Below are the code and all the weights of a small trained network. Each question names an input and a class and asks about switching units off, where a switched-off unit gives its printed mean instead of its output.

import numpy as np


def w(rows, s, z=0):
    codes = np.array(rows[::2]) - 128.0
    scale = np.full(codes.shape[1], s)
    scale[-1] = z or s
    return codes * scale


def norm(h):
    return h / np.sqrt((h * h).mean(-1, keepdims=True) + 1e-5)


def f(y):
    return y / 2 * (1 + np.tanh(0.7978845608 * (y + 0.044715 * y**3)))


def log_softmax(a):
    a = a - a.max(-1, keepdims=True)
    return a - np.log(np.exp(a).sum(-1, keepdims=True))


def net(x, mask):
    res = np.array(x, float).reshape(1, 4) / 4 @ E
    u = 0
    for l in range(2):
        y = f(norm(res) @ A[l][:, :-1].T + A[l][:, -1])
        res = res + np.where(mask[u : u + 6], y, B[l][:, -1]) @ B[l][:, :-1]
        u += 6
    return log_softmax(norm(res)[-1] @ U[:, :-1].T + U[:, -1])


A, B = {}, {}
E = w([
[227,163,101,198,253,162,181,72,143],'x0',
[240,58,114,35,123,175,110,93,77],'x1',
[217,44,110,70,153,67,216,197,123],'x2',
[167,194,148,74,192,127,177,196,195],'x3',
],0.0063)
A[0] = w([
[141,103,79,125,54,146,101,51,77,151],'0.n1',
[94,123,96,167,173,59,172,147,125,172],'0.n2',
[72,188,95,85,71,137,190,143,136,114],'0.n3',
[178,166,150,119,159,53,255,195,142,250],'0.n4',
[204,101,60,164,196,8,200,147,155,154],'0.n5',
[218,118,64,113,195,158,167,18,94,105],'0.n6',
],0.0067,0.0024)
B[0] = w([
[164,79,113,165,102,103,135,97,236,188],'0.n1',
[115,102,167,19,51,61,146,146,159,167],'0.n2',
[105,94,216,113,122,170,197,237,255,150],'0.n3',
[96,233,101,169,138,195,119,98,109,254],'0.n4',
[172,167,108,53,94,166,214,129,56,235],'0.n5',
[147,20,169,107,192,180,37,178,119,225],'0.n6',
],0.0077,0.0071)
A[1] = w([
[120,254,100,78,145,155,166,152,173,253],'1.n1',
[33,193,122,195,132,105,22,139,131,29],'1.n2',
[47,104,190,115,30,99,82,207,166,114],'1.n3',
[184,62,21,118,81,195,185,83,75,164],'1.n4',
[136,167,70,214,175,166,174,93,32,88],'1.n5',
[121,213,116,116,135,133,148,127,226,69],'1.n6',
],0.0082,0.0024)
B[1] = w([
[98,126,147,178,98,79,113,98,144,254],'1.n1',
[228,102,105,115,143,154,111,102,132,178],'1.n2',
[125,83,142,139,177,105,172,148,92,213],'1.n3',
[143,182,120,157,78,97,190,89,126,220],'1.n4',
[98,74,109,7,163,143,113,162,67,169],'1.n5',
[106,137,83,143,74,183,54,96,188,183],'1.n6',
],0.013,0.0093)
U = w([
[23,216,140,158,37,90,126,142,212,127],'0',
[139,180,88,191,134,76,77,246,106,8],'1',
[164,174,103,116,31,70,205,78,89,151],'2',
[176,186,131,81,173,196,161,173,89,106],'3',
[175,70,116,247,125,159,45,62,209,139],'4',
[132,164,96,146,128,54,65,226,119,9],'5',
[55,13,193,157,114,51,163,182,134,140],'6',
[147,104,136,70,193,175,62,121,122,139],'7',
],0.015)

Each question gives the input, the list of numbers given to net, and the class t.
The units are the neurons (one row each of A and B). Each row of codes is followed by its name. A weight is (code - 128) times the scale printed after its matrix; where a second scale follows, it is the last column's (A, B and U).
mask holds one flag per neuron, layer by layer. A switched-off neuron (its flag False) gives its mean, the last column of its row in B, instead of its output. The means were averaged over made-up inputs and are rounded, as every weight is.
A unit's drop is (log p(t) with every unit on - log p(t) with that unit switched off) / (log p(t) with every unit on - log p(t) with every unit switched off).
The circuit of an input: a set's keep is (log p(t) with only the set's units on - log p(t) with every unit switched off) / (log p(t) with every unit on - log p(t) with every unit switched off). Starting from all 12 units, units are removed one at a time, each time the one whose removal leaves the highest keep (on an exact tie, the one counted first), for as long as the keep stays at least 0.8.
units of the circuit, in order: the units of the circuit, biggest drop first
unit that matters most: the unit with the biggest drop
k most important neurons: the k neurons with the biggest drops, biggest first
top k neurons in layer l: the k neurons of layer l with the biggest drops, biggest first
drop of u: that unit's drop, to one decimal
input [0,-6,6,-1], class 0: units of the circuit, in order	0.n4
input [4,-8,-2,1], class 4: 3 most important neurons	1.n2, 0.n5, 1.n6
input [8,3,-1,-1], class 3: units of the circuit, in order	1.n1, 1.n6
input [-5,1,-8,8], class 4: units of the circuit, in order	0.n5, 1.n2
input [7,-2,2,-4], class 2: 3 most important neurons	0.n5, 1.n4, 0.n2
input [3,-7,7,2], class 0: 3 most important neurons	0.n4, 1.n1, 0.n2
input [7,-5,-1,0], class 7: top 2 neurons in layer 1	1.n5, 1.n4
input [-8,-3,-7,-7], class 4: 3 most important neurons	1.n2, 0.n2, 0.n5
input [-7,-2,-8,-4], class 4: top 2 neurons in layer 0	0.n2, 0.n5
input [6,-1,8,-6], class 3: 3 most important neurons	0.n6, 1.n1, 1.n5
input [7,-4,-2,8], class 0: units of the circuit, in order	1.n1, 1.n2
input [8,-5,1,1], class 2: 2 most important neurons	0.n5, 1.n1
input [-1,0,3,5], class 0: 2 most important neurons	1.n1, 0.n4
input [-5,-8,-1,-1], class 6: most important neuron	1.n3
input [-7,-6,-8,-7], class 4: 2 most important neurons	1.n2, 1.n5
input [7,-8,-1,0], class 0: 2 most important neurons	0.n2, 1.n1
input [-3,-1,-4,3], class 6: top 2 neurons in layer 0	0.n4, 0.n3
input [8,5,4,-4], class 7: 2 most important neurons	0.n6, 1.n1
input [-7,-4,-7,-3], class 4: 3 most important neurons	1.n2, 0.n5, 0.n2
input [-3,-8,-3,1], class 6: units of the circuit, in order	1.n3
input [0,6,-3,2], class 4: top 2 neurons in layer 1	1.n5, 1.n3
input [8,-1,-7,-5], class 7: 2 most important neurons	1.n5, 1.n1
input [5,-7,-2,-7], class 7: top 3 neurons in layer 0	0.n3, 0.n1, 0.n6
input [6,-7,4,5], class 0: 2 most important neurons	1.n1, 1.n6
input [3,5,2,3], class 3: top 2 neurons in layer 0	0.n6, 0.n5
input [-6,4,-4,5], class 6: 2 most important neurons	1.n3, 0.n4
input [8,2,4,0], class 3: unit that matters most	0.n6
input [-4,5,-1,5], class 6: top 2 neurons in layer 0	0.n5, 0.n4
input [5,-6,1,0], class 0: drop of 0.n2	0.5
